Each row has a class, written after it.
[-46 -32 -20   7  33  -3  -7  15 -20  -1  49  27 -38 -22 -53  13 -62  29
 -16   0  37  -7  20   8 -19   0   3 -54  32   2 -30  50  -9  12  -6  28
  14 -19  13   6  27 -48] -> Ziv
[ 43 -17  28  36   5   5 -18  30  45  -4   1   6 -11  16  31  30 -61 -38
  17  37  31 -39 -44 -13 -29  10 -20 -49 -17  -9  67  -9  16  11  22 -81
   2  15 -31  10 -20  24] -> Nobip
[ 35   1  28   2 -29  37  19  45   6  -3  46  33  -6  -9  -9  34 -86 -44
 -15  39  66 -24 -58  12 -20   8 -24 -23  16 -14  61 -13   5  11  37 -68
  -3  41   2 -21  -8  61] -> laruk
[-23   8  -6  30   5   0  -2 -32  -5 -10  22  21 -25 -45 -15  27 -15 -29
   5   0  -8  24  45   2 -36  50 -42  31 -12  10   2   9  30  48 -39  67
 -11 -63  28 -39 -41  -4] -> Pami
[  6 -16  40  -7   1   5  54  -3 -67   6   8 -26 -53 -22  14   7 -19 -26
 -27  28  41 -20   9  29 -11  14  59   6  38 -31 -55  25  21 -16 -26 -21
  11 -37  19 -46 -30   2] -> laruk
[ -1   6   5 -53  17   5  -1 -42 -34  -3   0 -20 -38  27  27  57 -24  -5
  -5  23 -12  -7  48  30 -12  36  16  -6  12   4  10  16  29 -10 -20 -35
  39 -17  -1 -49 -13  18] -> Nobip
[  8   1   4 -29 -16  31  22 -67 -35  -9  -2 -10  -4  26  15  47   0 -21
   4  23 -25  21  54  22 -20  33  32  32  -1  11 -22   4  33  -6  -9   5
  34 -27  10 -18 -10  -3] -> Nobip
[ 62  28  20  33 -14 -36 -21  68  -5  -6  52  26 -18  -1 -14  48 -68 -35
  -9  64  45   1 -53 -12 -37  20  31 -39  -1  -2  69  10   4  11  50 -87
   8  26 -28 -10 -14  33] -> Patov
[101  27 -23 -13 -52 -22 -76  50  11 -16  22  47 -34   0   4  -3 -20  21
  14  34 -20 -57  -8 -29 -48  13 -17  27 -22  17  26 -30   8 -20   1   1
 -11 -57  -2  -7  16  52] -> Nobip
[-27 -14  16 -62 -15 -11  17 -24 -42 -39  -7   5 -76  -1   7  55 -29 -25
 -20   7  -5   9 -18  10 -30  -3  43   1  27  -2  16  -5  52 -20  11 -35
  48 -21  28 -61  -3  28] -> sibi
[-13  22 -11 -31 -14  -1  -3  -7 -55   2   9  -3 -49  15 -10  39 -39   1
 -16  16 -20  25  18  19 -32  21  13  21  28  -4  12   8  48  -5  -3 -22
  43 -28  16 -34  10  36] -> vilim
[-17  28  25 -17   2 -34  17 -24 -53 -15 -15 -30 -57  26   1  30  -8  -2
  -8  44 -15  13  21  35 -39   4  27 -18  31  -5  14  12  46   1 -43 -18
  28 -47 -20 -33 -14  29] -> ritiv
[ 28  23   9  37  46   8  24  -6   8 -33  26  -3   0 -17  63  40 -14 -32
   7 -36 -24  47  38  -6   3  46 -40  13 -49 -22  -6  -5  20  21   1  39
 -24   2  42 -25 -41 -18] -> vilim
[ 50  -4  50  11  10  -8  25  33  -6   9   8  -2 -33 -18   8  18 -67 -60
  34  27  38 -29 -16  15 -24  16   2 -30 -18 -12  87 -10  17  -9 -44 -39
  -5  21   8 -50 -52  60] -> Nobip
[  8  11  35 -43 -26  -9 -25 -12 -55 -27  17 -26 -36  32  25  32 -37 -27
 -24  30 -50 -29  26  21 -23  43  21  -4 -14 -14  32 -11  36  12  32  11
  55 -49 -13 -53  -2  40] -> Nobip
[-43  -9   4  -5  22 -16  14  26 -53  -9  23  -5 -73 -38  -5  21 -64  20
 -26 -43 -15  14  26 -10 -27   8   6 -80  34 -18   5  41  30 -16   2  40
  10 -15  41 -22  -2 -20] -> ritiv
[-64 -37  -4 -17  17 -10   4  21 -29  24  23 -30 -47 -13 -17  -9 -20  -1
 -29 -15   2 -26  59   8   1   2   3 -25  49 -13 -34  34  12  -2 -27  31
  15   0  14 -12  18 -47] -> laruk
[-12 -28  13  68 -15   7 -18  -5 -16   8 -38 -21  -5  -5  -9 -28  15  -6
  14 -38 -64  11   9   1 -64  53  -7   6   6   2  45  -2  65  66 -10  36
 -39 -65  47 -25 -40   2] -> nesa
[ -9  -7  21  43   2  -6  37  -6 -19 -11   9   7 -29 -27  -1  17 -34 -26
  16  13  -6  13  13  13 -31  39 -40  28 -11 -17   3  10  31  48  -9  38
 -13 -64  15 -41 -50 -28] -> sibi
[  7  25  22  31 -19  -4  17  52  28   6  -2   5 -26 -19  22  20 -67 -53
  14  45  13  -8 -26 -41 -30   8 -13 -26  -5 -36  88   3  48  14  17 -50
  -4  39 -11  -6 -17  61] -> Pami
[-84   3  -3  36  17   1   5  19 -10  15  21 -20 -63 -25 -13  -9   0 -14
  -6  28 -21 -28  13 -11 -49  16 -29 -71  36  19  24  35  41  11 -12   6
   9 -16 -21  -4 -14 -18] -> ritiv
[ -5 -16 -18  24  61 -12   2  29   2  12  35  31 -30 -27 -47  -8  34 -15
 -24   8  32   8  55 -16 -32  20  63 -33  11 -29 -73  36 -19 -39 -21  38
  13  20  26 -32  15 -67] -> Pami
[ 13   2  34  21 -13  13  16  20  35  -2  28  20 -35 -20   2  43 -29 -43
  10  47  17 -43 -26  -6 -28   9  -6 -54  13  -7  55   2  35  22 -10 -68
  -8  41 -24   7 -27  39] -> nesa
[ 15   9  14  44  34   2  74  29  11 -15  -4 -21 -65   0  20   9  -4 -48
  30  12 -37  45  19 -15 -30  40 -35  -7  -7 -38  30   3  48  19 -46  61
 -33 -16   3 -57 -53  -8] -> sibi
[-48 -26   5  -8  48 -22  15  34 -12   1  28  -1 -41 -38 -23  14 -22  14
 -26  -9 -13 -26  30   4  -2  17   8 -42  22 -11 -17  45   8  11  12  14
  25  -4  18 -33   7 -38] -> Patov
[-45 -24  -5  -3  28 -25  -3  26 -42   2  31   0 -45 -16 -26  12   4  -2
 -25  -7 -14 -21   9  -7 -20 -18  34 -41  36  -3 -39  30  22   2 -10  -8
  14  15  22  -6  19 -36] -> vilim
[-19  23  14 -40   4   7  37  -9 -64 -23  17 -10 -48  31   5  68 -31 -17
 -10  28  -5  36   1  10 -11  29  16 -23  21 -11  16  17  28   1 -17 -11
  32   4  13 -36  -8  35] -> vilim
[ 26  30  -6   7 -23  -6 -11  52  33  -9   8  10 -29  -5  10   4 -18 -21
  12  70   2 -23 -26 -22 -18  20  18 -47   8 -13  45   8  16 -14  -6 -60
   2  50 -42 -18 -16  42] -> Pami
[-55 -21   5  -1  -5  -7 -21  29 -46  13  41  -5 -20  -8 -38  -3 -26  12
 -15 -30 -26 -10   6  -1 -11  -1  26 -55  38 -18 -31  41  13   1   4  19
  26  39   2  -5  26 -43] -> vilim
[-13  20 -32 -52 -23 -13  -9 -16 -44 -21 -28  -4 -43   2  11  65 -24  -9
   7  24  17 -13  29  16 -17  29  24 -35  13 -24   9  12  30 -30 -13 -31
  46 -46  27 -48   7  -3] -> Pami
[ 37   5   5  18 -13  -6   2  17  39   0  12  24 -24 -16   1  38  -2 -45
   3  61  19 -32 -34 -16 -29  -5  18 -27   8   1  39  -5  31  14   8 -69
  -1  22 -31  -7 -21  34] -> Patov
[-21 -16  29 -57   2   9  12 -38   1 -14  -8  14 -65  14  -6  87   4 -37
 -11  30   4   0  14  11  -3  35  26 -43  12 -22  39   4  20   4  -8 -32
  59  15  -2 -50 -17   9] -> nesa
[-48 -11  87 -20  26 -34  23   2  46   5  30  11 -46 -30 -19  31  -8  16
 -30 -25  54 -37  64   1  -6   2  26 -49  36 -65 -77  25   2  41  -7  28
  31  28  11 -11 -23  -7] -> nesa
[ 10  39 -43  32  -8  14   0   1 -23 -24  22  10 -15 -32  22  20  -9 -11
  23   7 -23  -4  35   5  -5  29 -55  -2  -3 -62 -20   9  28  32   0  20
 -27  -1  37 -58 -29 -43] -> Pami
[ -6  16  10 -29  -3  -9  11 -29 -48  -6 -28 -20 -46  13  31  69  -7  -3
   0   7 -26  -1  18   4 -35  -2  10 -30  13  14  26  24  63  -7 -14 -20
  23 -46   5 -30  -9  14] -> ritiv
[-48 -34  13   6  62 -31  10  35 -31  -6  31   4  -9 -15 -29  -7 -28  22
 -29 -36   1 -13  21  22  -6 -27  -3 -51  17  10  12  26   4  11  14  17
  -9  19  55 -27  22 -20] -> ritiv
[ 37  21  24  49   5   3  12  41  49 -15  23   5 -44 -21   7  38 -33 -29
   0  35  49  13 -27   1 -36  -3  -6 -46  13   8  17  -4  15  -5   7 -65
  -7  37 -21 -12 -45  43] -> ritiv
[  2  21  10 -24 -11 -19   6 -20 -58  -4   3 -10 -25  22   3  53  -7 -36
  -1  -1 -14  22 -20   3 -26  14  51 -30  -1   6  15  14  46 -14   7  -8
  32 -38  -2 -26   3  19] -> vilim
[-21  15  22 -40 -16   1  36 -29 -43 -10 -15 -11 -35   5  14  63 -26 -33
  -7  57 -10 -16  34  11 -37  31  30  -7  22 -10  -1  41  54   5 -18 -16
  37 -39  -6 -38  -7  12] -> laruk
[ -5   3  71  16 -40 -38 -26  53  31   4  13 -18 -29 -24  32   9 -81 -35
  -1  10  48 -48 -29 -14 -41  -8  22 -43   5 -12  66  -5  44  21  29 -70
  19  -1 -27  26   1  57] -> Ziv
[-21   6  34  36  11 -21  28  -7 -28 -11   0  -8 -13 -16   8   6 -24 -36
   8  24 -12  10  21   3 -31  35 -37  45 -10  -9  18  13  32  64 -18  31
 -12 -52  20 -29 -51 -22] -> laruk
[-24  17   5 -24  15  -8  19   3 -45   1  42 -18 -35  -3  12  38 -48 -14
  -2 -16   0  -4  21  43 -47  14 -19   1  24  14  11   8  44 -27 -28 -49
  24 -35  -2  -3  25 -26] -> sibi
[-31  45  -7 -40   5 -18  18   6 -32 -25 -12 -34 -70   4  20  48 -29  -8
  -5  29   2  24  30  16 -27  25  14  -5  37 -29  -2   9  45 -15 -21 -58
  47  -8  11 -42 -11  17] -> Pami
[ -7  13  -1 -32  -5 -16   4 -13 -34  10  19   5 -48   8  -8  53 -30 -16
 -15   8  -2  19  27  15 -20  27  22 -13  18  -7  11  12  38  -1  -9  -5
  37 -31   4 -29   4  17] -> vilim
[ 16  25  12  11   8 -22 -18  61  35  -9  35   2 -34 -16  35  18 -60 -42
  -3  39 -25 -31  -4 -24 -31  14  -1 -65  -6  -9  72  -9  34  -4 -10 -64
   8  65 -43  25 -16  33] -> vilim
[ -5   8  72  57  17  -7  19   1 -12 -21  16  -2 -18 -26   7  28 -21 -25
   4 -33  18  21 -23  25 -49  34 -44 -11 -15 -15  18   2  26  47  14  16
  -5 -61  23 -46 -45  -3] -> ritiv
[ 21 -14  30  30   0   6   7   7  52 -13  -5  22 -46  -9   4  69 -28 -52
   6  53  26 -24  -2 -20 -45  -6   9 -39  11 -13  39  -5  45  25 -20 -68
   4  37  -8  13 -32  35] -> nesa
[ 14  11 -13 -37 -14  -2  18 -15 -40  -2   4   9 -44  27  -5  45 -56   4
   9  44 -11   5  28  27 -24  19   9   9  13  -4  17  21  38 -26 -28  -4
  34 -44 -23 -37   5   6] -> sibi
[ 26  13  32  29 -22   0  14  30   5  -7  -7  -4 -15  14   7  35 -44 -53
  21  84  57 -27 -43 -15 -33  -9  21 -31   8 -15  21  15  15  -3  -4 -77
  15  35 -40   0 -41  14] -> laruk
[-32  10  29  42  28 -20  15 -19 -14 -24  10 -17 -24 -33  18  28 -31 -18
   1   7   4  24  30   8 -37  36 -38  25 -12  14   3   8  27  82 -17  18
 -18 -68  24   0 -50  -8] -> Ziv
[-49   8  52  62  34 -20  18  -5  24 -23 -24  -6   0 -17  22  -5  12 -68
  13  55  38   4 -17 -15 -18  34 -14  10 -18 -64  12  14  -4  44  19 -36
   3  32  14 -47 -53 -23] -> laruk
[-10 -24  33  33  64 -25  -8  47 -42   1  31   2 -44 -22   1   9 -24  14
 -29 -21  18 -15   7  -8 -26  -7  28 -54   7 -17 -26  49   0 -25  20  -6
  15   5  27 -33   3 -51] -> ritiv
[-15 -13 -18  39  33  -2   6  11  -1 -12   7  -7 -29  -7  -6  14 -40 -32
  -9  34 -32  12  33  31 -35  33 -44  12   8  -3  50  -2  40  49 -15 -13
 -27  -9  15 -56 -20  18] -> sibi
[ 60  14  24  37  12  10 -19  80  12 -36  32   8 -32   0  28  15 -38 -32
  -8  52  21 -14 -48 -33 -44  23  14 -47  -5 -11  40  -6  -9 -30 -42 -65
 -21  54 -30  13  -2  50] -> Pami
[ -7  11 -29 -30 -38  -2  -4 -11  -9  -3   1  11 -51  13  -6  65  -9 -31
  -8  41  16 -11   0   4 -19   6  16 -18  18 -16  -4  11  41 -18  60 -32
  39 -38  -8 -53  27  11] -> sibi
[ 36  11 -14  12 -19  -9  -7  44  19 -14  20  20 -39  -7  -4  36 -74 -23
   9  39  11 -15 -38  -8 -37 -21 -10 -50  22 -11  45  -3  31  -5  -6 -68
 -16  41 -32   2  -5  30] -> sibi
[ -1  -1 -21 -37 -20   1   5  -2 -60  -2   6 -27 -63   4  -3  46 -23 -21
 -29  21  10   6  37  21 -14  22  32  -2  38   4 -26  13  30 -13   1  -1
  30 -46  21 -52 -10   3] -> laruk
[ 46  -1 -21  -3 -10  44 -10  58  -6 -10  32  -2 -69  -3  26  31 -50  -8
 -22  50  -1 -44 -18 -16 -14  25 -35 -48  24 -16  32 -12   6   1  15 -53
 -20  25  -1 -21  -7  63] -> Nobip
[-21  25  18  27  62 -20  44 -48 -21  -7  -5 -18  14  25  40  51 -35 -24
  10  28 -12 -14   9  50  10  52 -96  -2 -38 -63  33  11  37 114  87 -30
  11 -91   3 -67 -50 -50] -> Nobip
[-31  21  34  55  11 -10  25 -12 -21 -15  13  -9 -18 -33  19  32   9 -36
   5  13  -6   3  25   7 -46  20 -80  32 -15  20  30 -10  38  73 -13  17
 -34 -60  38 -13 -44  11] -> ritiv
[-39   0 -32   2  57 -37 -31  28 -50 -19   6  -5 -36 -25 -33 -17 -26  21
 -20 -21 -14  13  -2 -19 -17 -16  38 -48  18 -22 -37  37 -13 -33 -23   9
  11  26  21 -17  11 -35] -> Pami
[ 10  10  17 -39 -22 -28  -3  -5 -41 -12  22  -8 -54  50  16  33 -37  -1
 -10  19 -14  27  28   9  -9   6  28  10  29 -44  18   6  36  -4 -17  -1
  23  15 -17 -43  13   6] -> sibi
[-49  -5  -6 -15  31 -19  10   6 -37   1   7 -12 -25 -26 -10  12 -63  26
  -5 -16 -14 -20  16  14  -4  12  -1 -48  20 -12  13  47  23   1  -9  11
  21 -21  11 -21   0  -9] -> Patov
[ -8  21  27 -67 -39  -5  23  -8 -45   6  24  -4 -66  24  12  40 -27 -16
  -9  13   4  12  35  17 -37  44  28   2  35 -16  35   0  47 -20 -25  -1
  35 -23   1 -52   3  31] -> sibi
[-32  27 -14  15 -24  -2   5  39  18  -4  31  -2 -35   5  12  26 -29 -44
  14  55  32 -19 -41 -25 -13   5 -10 -66  15  14  51  -1  30  -1  32 -63
  12  39 -15  15 -19  36] -> vilim
[-11   4  45  38  27 -29  -1   3  -3 -12  22  -6 -30 -25   6   6 -19 -35
  -4  24   7   8  30  21 -27  29 -24  47 -15 -22  25  -4  23  67  -7   1
   2 -29  15 -46 -27   5] -> Ziv
[-27   4  21 -14  -2  -3  41 -29 -17 -18 -13 -10 -41  -1   8  44   2  -8
 -10  32 -16   5  14  30 -38  14  21 -24  27  16   3  15  52  10  -4 -34
  33 -39  -6 -24 -22  -2] -> ritiv
[ -2  -7  36  61   8 -17  22 -16  -8 -28 -22  -1   4 -45  14  43 -22 -41
  19  43  -9 -18  28  24 -33  46 -35  44 -35 -25   9  12  28  65 -15  -5
   2 -81  19 -20 -35 -24] -> Patov
[-35  16  24  24   7   1  11 -27   3 -20  17  -7 -27 -13  32  13 -10 -25
  42 -10 -13   0 -13  -7 -12  33 -94  42 -29  15  38  -3  34  51   4  36
 -11 -56  27 -40 -48  13] -> Nobip
[ 49   5 -24  12  29 -13   1  74  23  13   0  14 -39 -18  -1  22 -66 -14
 -10  36 -15 -34 -39 -12 -48  -9  -5 -45   4  10  55   3  36 -10  31 -94
  -4  12 -35 -10 -13  18] -> sibi
[-56 -29  -3   3  29 -43 -10  25  -2 -24  24  -6 -61 -54 -17 -13 -15 -17
 -15 -20   0  -7  32   7 -28   6  30 -39  25   1  -6   9  18   6 -16  10
  11 -10  41 -17   9 -35] -> Ziv
[-41 -16  15  29  17 -27  -1  37 -36  -8  24 -18 -37 -16   5  16 -22   4
 -23 -20 -13 -14 -19 -13   3  -3   1 -95  12 -15  -4  45  13  19  67  13
   2 -10   3 -21  -2 -46] -> ritiv
[-20  20  18  10 -25  33  43  -9 -48 -42   3 -29 -59  19  32  63 -38 -28
  -2  29 -19   5   9  21 -48   1 -10 -13  16 -18  -2   4  85  -8  43 -15
  57 -58  14 -34  -7   1] -> ritiv
[ 19 -71  30 -31 -51  44  33 -47 -39  17 -30 -38 -26  53  37  71 -26 -40
   3  78  22 -62  79  19  29  30  48 -25  -3  17  17  21  32   5 -41  35
  23 -54 -11 -25 -17  47] -> Nobip
[ -9  19 -10 -26  -3   2   8 -16 -29 -26 -13  -8 -49  10   5  46 -25  -9
 -10  34  -6  20  20  13 -29  32  27 -11  20 -24  -8  14  36 -15 -22 -17
  39 -38   0 -39   2  17] -> Pami
[ -5   8   1 -41 -22  16   5 -42 -38   1 -18 -18 -28  25  -8  52  -5 -18
  14  35 -18  -5  24  21 -19  29   9   6   3  20  10  11  28  -1 -14   2
  40 -44  -7 -45 -13  34] -> Nobip
